Here is a tiny trained network, its code and every weight. The questions are about switching its units off for an input and a class, where a switched-off unit gives its printed mean instead of its output.

import numpy as np


def w(rows, s, z=0):
    codes = np.array(rows[::2]) - 128.0
    scale = np.full(codes.shape[1], s)
    scale[-1] = z or s
    return codes * scale


def norm(h):
    return h / np.sqrt((h * h).mean(-1, keepdims=True) + 1e-5)


def f(y):
    return y / 2 * (1 + np.tanh(0.7978845608 * (y + 0.044715 * y**3)))


def log_softmax(a):
    a = a - a.max(-1, keepdims=True)
    return a - np.log(np.exp(a).sum(-1, keepdims=True))


def net(x, mask):
    res = np.array(x, float).reshape(1, 8) / 4 @ E
    u = 0
    for l in range(4):
        y = f(norm(res) @ A[l][:, :-1].T + A[l][:, -1])
        res = res + np.where(mask[u : u + 9], y, B[l][:, -1]) @ B[l][:, :-1]
        u += 9
    return log_softmax(norm(res)[-1] @ U[:, :-1].T + U[:, -1])


A, B = {}, {}
E = w([
[131,183,67,163,26,141,167],'x0',
[180,126,185,73,34,31,164],'x1',
[138,120,131,118,121,144,113],'x2',
[108,107,114,124,147,129,175],'x3',
[124,109,119,109,139,149,152],'x4',
[1,92,117,53,19,134,78],'x5',
[132,117,116,121,132,131,129],'x6',
[126,142,126,141,133,107,126],'x7',
],0.0065)
A[0] = w([
[114,97,89,191,133,60,92,253],'0.n1',
[217,60,251,158,77,129,96,154],'0.n2',
[51,84,71,113,114,150,90,249],'0.n3',
[240,120,115,101,163,60,201,102],'0.n4',
[27,100,168,124,66,93,82,202],'0.n5',
[61,113,136,92,181,182,144,144],'0.n6',
[192,252,118,139,192,152,142,181],'0.n7',
[100,30,145,90,90,107,67,77],'0.n8',
[151,60,227,44,3,52,93,165],'0.n9',
],0.0059,0.0019)
B[0] = w([
[146,98,174,167,207,157,151,160],'0.n1',
[91,61,152,111,155,150,166,174],'0.n2',
[141,255,129,173,181,109,42,202],'0.n3',
[103,140,204,124,78,123,81,204],'0.n4',
[93,191,72,70,162,133,177,213],'0.n5',
[164,163,191,175,124,70,107,167],'0.n6',
[114,104,152,130,73,177,176,220],'0.n7',
[101,134,137,108,149,67,148,173],'0.n8',
[119,107,84,156,173,93,140,255],'0.n9',
],0.0069,0.0052)
A[1] = w([
[140,123,233,175,196,183,96,152],'1.n1',
[177,109,173,86,150,184,144,182],'1.n2',
[197,182,144,174,190,226,174,129],'1.n3',
[9,173,53,130,188,114,109,181],'1.n4',
[50,151,105,78,36,113,141,197],'1.n5',
[195,179,106,53,5,116,186,56],'1.n6',
[110,105,162,71,164,67,104,190],'1.n7',
[254,125,146,199,163,206,141,228],'1.n8',
[50,172,160,162,149,159,154,255],'1.n9',
],0.0074,0.0016)
B[1] = w([
[9,164,92,86,196,76,87,227],'1.n1',
[55,193,135,197,186,64,124,163],'1.n2',
[89,152,60,153,131,145,115,233],'1.n3',
[209,182,198,66,20,147,111,246],'1.n4',
[160,86,34,148,156,70,80,188],'1.n5',
[197,103,192,174,173,72,64,177],'1.n6',
[93,166,170,71,117,67,239,181],'1.n7',
[102,40,99,51,36,64,184,253],'1.n8',
[188,101,111,106,109,154,3,191],'1.n9',
],0.0055,0.007)
A[2] = w([
[86,84,80,183,129,140,115,128],'2.n1',
[111,113,126,100,125,125,157,125],'2.n2',
[107,64,106,165,69,195,158,35],'2.n3',
[162,82,95,139,138,185,172,144],'2.n4',
[92,143,81,138,60,105,80,241],'2.n5',
[97,9,113,119,163,95,148,116],'2.n6',
[129,179,59,160,49,151,150,252],'2.n7',
[137,93,84,193,152,87,208,242],'2.n8',
[177,92,130,142,145,129,113,116],'2.n9',
],0.011,0.0019)
B[2] = w([
[89,58,126,21,224,125,147,177],'2.n1',
[136,196,133,110,145,138,134,155],'2.n2',
[185,2,167,58,135,150,161,167],'2.n3',
[153,96,187,156,126,140,160,141],'2.n4',
[160,73,139,112,194,232,222,255],'2.n5',
[159,218,132,207,113,145,129,233],'2.n6',
[165,65,135,150,105,209,112,245],'2.n7',
[137,115,169,114,119,164,60,240],'2.n8',
[17,143,200,174,134,171,113,121],'2.n9',
],0.0066,0.0064)
A[3] = w([
[117,138,142,104,146,1,134,203],'3.n1',
[213,48,38,137,184,114,177,134],'3.n2',
[77,73,126,72,215,103,165,142],'3.n3',
[88,144,182,97,124,141,64,83],'3.n4',
[170,111,149,145,5,146,126,154],'3.n5',
[156,129,168,186,149,127,148,172],'3.n6',
[204,84,70,82,82,99,147,6],'3.n7',
[117,124,108,58,157,151,82,111],'3.n8',
[239,108,136,139,129,71,146,151],'3.n9',
],0.0087,0.002)
B[3] = w([
[136,87,125,126,117,254,169,253],'3.n1',
[89,158,182,129,190,107,125,205],'3.n2',
[149,131,16,191,64,72,115,224],'3.n3',
[218,168,187,151,149,115,129,162],'3.n4',
[77,158,61,147,91,85,46,201],'3.n5',
[95,71,160,176,28,157,45,152],'3.n6',
[71,118,77,197,208,85,129,177],'3.n7',
[143,104,239,184,155,31,112,182],'3.n8',
[54,173,66,139,162,84,132,186],'3.n9',
],0.0072,0.0062)
U = w([
[49,170,30,176,219,52,99,254],'0',
[84,173,246,182,122,136,199,187],'1',
[164,17,119,115,164,198,160,65],'2',
[108,112,133,195,9,55,24,4],'3',
[199,234,237,64,202,88,66,111],'4',
[144,186,89,5,105,59,225,77],'5',
[231,181,61,86,91,220,25,77],'6',
],0.013,0.0023)

Each question gives the input, the list of numbers given to net, and the class t.
The units are the neurons (one row each of A and B). Each row of codes is followed by its name. A weight is (code - 128) times the scale printed after its matrix; where a second scale follows, it is the last column's (A, B and U).
mask holds one flag per neuron, layer by layer. A switched-off neuron (its flag False) gives its mean, the last column of its row in B, instead of its output. The means were averaged over made-up inputs and are rounded, as every weight is.
A unit's drop is (log p(t) with every unit on - log p(t) with that unit switched off) / (log p(t) with every unit on - log p(t) with every unit switched off).
The circuit of an input: a set's keep is (log p(t) with only the set's units on - log p(t) with every unit switched off) / (log p(t) with every unit on - log p(t) with every unit switched off). Starting from the 12 units with the biggest drops (on a tie, the unit counted first), units are removed one at a time, each time the one whose removal leaves the highest keep (on an exact tie, the one counted first), for as long as the keep stays at least 0.8.
units of the circuit, in order: the units of the circuit, biggest drop first
unit that matters most: the unit with the biggest drop
k most important neurons: the k neurons with the biggest drops, biggest first
top k neurons in layer l: the k neurons of layer l with the biggest drops, biggest first
drop when u is switched off: that unit's drop, to one decimal
input [3,5,0,6,-5,7,5,2], class 0: unit that matters most : 3.n7
input [-8,0,1,4,4,-6,3,3], class 0: units of the circuit, in order : (1.n1, 3.n3)
input [-4,0,1,-4,8,-8,7,-4], class 0: units of the circuit, in order : (1.n1, 1.n4)
input [5,2,-3,3,3,4,3,-8], class 0: units of the circuit, in order : (1.n5, 3.n7)
input [4,1,3,6,8,-5,-2,2], class 3: 4 most important neurons : (0.n3, 1.n6, 0.n4, 3.n5)
input [1,8,-3,-2,2,8,0,-3], class 0: units of the circuit, in order : (1.n5, 3.n7, 2.n5, 0.n4)
input [2,0,-5,5,-6,-8,-3,5], class 2: top 2 neurons in layer 0 : (0.n6, 0.n8)
input [-1,2,6,7,5,5,-8,3], class 5: 2 most important neurons : (1.n4, 0.n8)
input [2,0,-6,7,4,-4,-2,2], class 2: 2 most important neurons : (1.n3, 1.n7)
input [4,2,3,-6,-4,7,-2,1], class 0: 3 most important neurons : (1.n5, 3.n7, 2.n5)
input [-2,-1,2,3,-8,6,-7,-4], class 4: 2 most important neurons : (0.n3, 1.n4)
input [2,-8,1,6,-7,-6,-3,-6], class 2: 2 most important neurons : (1.n8, 0.n7)
input [6,6,4,7,3,1,-5,3], class 0: 2 most important neurons : (3.n9, 1.n5)
input [-4,2,-7,-6,5,1,3,-8], class 5: units of the circuit, in order : (1.n7)
input [0,6,-4,1,4,-8,8,-6], class 1: 4 most important neurons : (0.n4, 2.n7, 3.n3, 1.n2)
input [0,6,2,-6,6,2,-5,5], class 5: 3 most important neurons : (1.n7, 2.n7, 0.n2)
input [-3,1,2,7,-3,-6,7,-3], class 1: top 4 neurons in layer 3 : (3.n1, 3.n5, 3.n9, 3.n7)
input [3,6,-2,-5,-5,8,-5,-8], class 0: 2 most important neurons : (1.n5, 3.n7)
input [7,0,-2,-8,6,-7,-3,-3], class 2: drop when 1.n8 is switched off : 0.6
input [7,-6,-1,-1,6,2,-1,5], class 6: units of the circuit, in order : (1.n4)
